Here is a tiny trained network, its code and every weight. The questions are about switching its units off for an input and a class, where a switched-off unit gives its printed mean instead of its output.

import numpy as np


def w(rows, s, z=0):
    codes = np.array(rows[::2]) - 128.0
    scale = np.full(codes.shape[1], s)
    scale[-1] = z or s
    return codes * scale


def f(y):
    return np.maximum(y, 0)


def log_softmax(a):
    a = a - a.max(-1, keepdims=True)
    return a - np.log(np.exp(a).sum(-1, keepdims=True))


def net(x, mask):
    res = np.array(x, float).reshape(1, 7) / 4 @ E
    y = f(res @ A[0][:, :-1].T + A[0][:, -1])
    res = res + np.where(mask, y, B[0][:, -1]) @ B[0][:, :-1]
    return log_softmax(res[-1] @ U[:, :-1].T + U[:, -1])


A, B = {}, {}
E = w([
[134,201,198,212,122],'x0',
[134,132,130,129,119],'x1',
[255,161,136,108,195],'x2',
[125,130,129,134,130],'x3',
[80,82,211,33,172],'x4',
[164,7,157,184,118],'x5',
[127,124,126,123,128],'x6',
],0.0077)
A[0] = w([
[106,109,206,80,133,82],'N0',
[112,161,54,71,129,143],'N1',
[166,159,143,129,195,70],'N2',
[123,142,105,140,75,105],'N3',
[59,108,106,134,80,84],'N4',
[142,168,118,102,48,71],'N5',
[61,125,159,154,78,60],'N6',
[111,197,138,94,119,108],'N7',
[144,46,170,194,161,65],'N8',
[132,103,99,96,120,254],'N9',
[85,137,253,34,159,89],'N10',
[30,111,134,159,81,62],'N11',
[71,135,122,151,72,60],'N12',
[156,132,81,191,123,79],'N13',
[145,54,147,166,136,127],'N14',
[140,137,74,82,157,220],'N15',
[145,154,59,138,68,173],'N16',
[112,216,133,93,160,124],'N17',
[195,137,123,132,199,44],'N18',
[120,177,197,188,166,155],'N19',
[78,112,114,146,119,64],'N20',
[122,172,194,200,133,193],'N21',
[174,105,146,115,106,81],'N22',
],0.012,0.0067)
B[0] = w([
[135,186,166,130,130,189],'N0',
[97,91,99,145,88,212],'N1',
[193,94,58,85,169,176],'N2',
[124,172,164,72,166,159],'N3',
[185,92,84,123,182,191],'N4',
[133,182,128,139,111,148],'N5',
[201,116,97,86,171,177],'N6',
[169,91,54,139,54,192],'N7',
[135,254,49,106,35,182],'N8',
[85,80,246,215,113,235],'N9',
[100,221,150,145,144,255],'N10',
[232,123,100,99,171,203],'N11',
[207,130,123,78,143,173],'N12',
[85,239,155,131,170,177],'N13',
[111,157,69,151,52,188],'N14',
[130,77,141,176,119,233],'N15',
[79,176,210,151,188,211],'N16',
[119,124,105,112,48,223],'N17',
[191,106,76,100,205,179],'N18',
[63,6,132,111,114,211],'N19',
[227,124,116,96,150,154],'N20',
[69,29,176,101,128,230],'N21',
[176,85,52,111,99,145],'N22',
],0.0073,0.0085)
U = w([
[201,129,80,61,196,64],'0',
[115,170,59,113,3,51],'1',
[124,120,157,140,121,254],'2',
[111,118,149,148,124,222],'3',
[126,115,161,150,125,184],'4',
[87,63,153,142,131,79],'5',
[112,224,186,126,171,37],'6',
],0.013,0.0059)

Each question gives the input, the list of numbers given to net, and the class t.
The units are the neurons (one row each of A and B). Each row of codes is followed by its name. A weight is (code - 128) times the scale printed after its matrix; where a second scale follows, it is the last column's (A, B and U).
mask holds one flag per neuron, in row order. A switched-off neuron (its flag False) gives its mean, the last column of its row in B, instead of its output. The means were averaged over made-up inputs and are rounded, as every weight is.
A unit's drop is (log p(t) with every unit on - log p(t) with that unit switched off) / (log p(t) with every unit on - log p(t) with every unit switched off).
The circuit of an input: a set's keep is (log p(t) with only the set's units on - log p(t) with every unit switched off) / (log p(t) with every unit on - log p(t) with every unit switched off). Starting from the 12 units with the biggest drops (on a tie, the unit counted first), units are removed one at a time, each time the one whose removal leaves the highest keep (on an exact tie, the one counted first), for as long as the keep stays at least 0.8.
circuit, biggest first: the units of the circuit, biggest drop first
unit that matters most: the unit with the biggest drop
k most important neurons: the k neurons with the biggest drops, biggest first
input [5,-8,8,-2,-6,2,3], class 0: unit that matters most : N18
input [6,-2,-7,-7,-4,5,5], class 0: 2 most important neurons : N11, N6
input [2,2,-8,5,6,-3,-1], class 0: circuit, biggest first : N11, N6
input [-6,-6,7,8,4,1,3], class 4: 2 most important neurons : N9, N11
input [-7,4,-7,7,7,2,-1], class 0: 2 most important neurons : N11, N4
input [4,-2,-5,-2,-8,-2,-7], class 6: circuit, biggest first : N16, N13
input [3,1,-3,-1,-8,1,1], class 6: circuit, biggest first : N13, N16
input [5,1,8,-2,7,1,5], class 0: 2 most important neurons : N2, N18
input [-2,-5,-1,-6,-8,-7,5], class 6: 3 most important neurons : N16, N13, N3
input [1,-2,5,6,-8,8,-6], class 1: 2 most important neurons : N8, N14
input [6,1,8,-1,8,2,5], class 0: 3 most important neurons : N2, N18, N9
input [8,1,5,5,-1,-3,0], class 5: circuit, biggest first : N19, N21
input [-8,-2,4,-7,3,-8,5], class 1: circuit, biggest first : N17, N1
input [7,3,-4,7,-6,8,-8], class 1: circuit, biggest first : N8
input [-8,8,-7,-3,-5,-5,2], class 2: 2 most important neurons : N9, N16
input [3,5,-1,2,4,5,-5], class 1: circuit, biggest first : N8, N14
input [3,7,6,0,-8,4,-6], class 6: 3 most important neurons : N13, N16, N7
input [-4,-3,2,-2,8,8,6], class 1: circuit, biggest first : N8, N14
input [-1,-3,0,3,-7,2,5], class 6: circuit, biggest first : N13, N16, N19
input [7,-6,-6,4,-3,0,-6], class 5: circuit, biggest first : N21
input [-6,7,1,-6,-5,-6,-4], class 2: 2 most important neurons : N16, N8
input [-6,4,-8,4,-3,-2,-4], class 0: circuit, biggest first : N11, N4
input [-6,2,4,4,3,-7,-7], class 1: circuit, biggest first : N17, N1
input [1,1,-4,-3,8,8,6], class 1: 3 most important neurons : N8, N14, N16
input [2,6,0,2,-7,5,-3], class 6: circuit, biggest first : N13, N16
input [-3,-5,-7,-2,8,6,3], class 6: 2 most important neurons : N10, N0
input [7,0,1,-2,7,-6,-3], class 5: circuit, biggest first : N19
input [8,-2,8,4,4,7,-5], class 0: 2 most important neurons : N18, N2
